After every row comes one of two labels: whether the row has a hidden trait. Each part has its own trait and labels.
In the rows, 128 means zero.
[152 194 142 127 163 159 100 133 129 163 121 101  91  97 128 124 150 129
 155 158 205 154 169 115 107 152 101  50 155 195 164 131 126  98 143 115
 121  54 118 132 137 123 120 132  90 130 155 186 129 142 165 132 140] : Z804
[124 143 122 128 125 124 120 134 105  99 164 121 130  59 157 138 132 136
 114 135 183 131 183 141  37 166  92 191 138 168 100 176 165 123 107 143
 148 137 118 160 201 110 120 122 125 146  97 166 121  91 177  79 135] : Z640
[118 122 123 138  95 102 124 136 111  94  88 163 158 159 131 117 123 109
  86 112  79 145 110 164 169 102 159 149 110  91 103 141  88 134 113 128
 135 191 116 175 146  95 145 117 147 134 107  94 118 127 100 131 136] : Z804
[129 255 144 134  82 131  73  88 127 126 141 119 126  72 149 100 134  64
  98 169 134 194 139 134  75 210 126 128 127 120 134 116 111  95 123 104
 148 128 102 165 217  79 130  69  95 132 104 127  97 121 164 134 174] : Z804
[166 135  94 127 141 116 139 166 148 119 101  99 120 101 122 159 137 160
 138 123 118 143 165 129 160  95 127 134 139 124 116 133 112 121 131 120
 110 127 116 137 103 108 130 138 120 133 157  90 113 115 123 108 143] : Z804
[111 228  96 163 121 128 103 145 118 133 123 145 123 121 127 151 167 147
 105 170 138 186 191 130 152 149  98 113  91  87  92 176 127 106 122 119
 121  81 111 163 125  68 138 127 124 148 128 107  72  96 147  96 153] : Z640
[160  11 127 103 121 146 160 140 125 125 105  56 120 105 119 143 110 175
 177  95 119  70 180 133 207 106 143  51 172 244 150 133  73 129 155 133
  84 146 118  87  68 138 134 163 121 115 199 103 154 118 116 117 125] : Z804
[115  75 119 132 138 145 113 151 127 131 117 128 102 132 131 133 146 223
 144 112 107 103 137 101 161  91 124 134  89  27 123 176 115 131 105 165
 132 107 160  83  86 111 130 198 134 116 119 100 113  76 142 114 105] : Z804
[111 155 142 156 127 107 116 141  84 102  83 138 136 114 126 136 130 128
  86 114  71  97  98 134 157 141 146 137 101 134 130 136 131 133 133 132
 120 129 127 130 132 101 147 152 110 129 119 128  79 122 147 147 137] : Z804
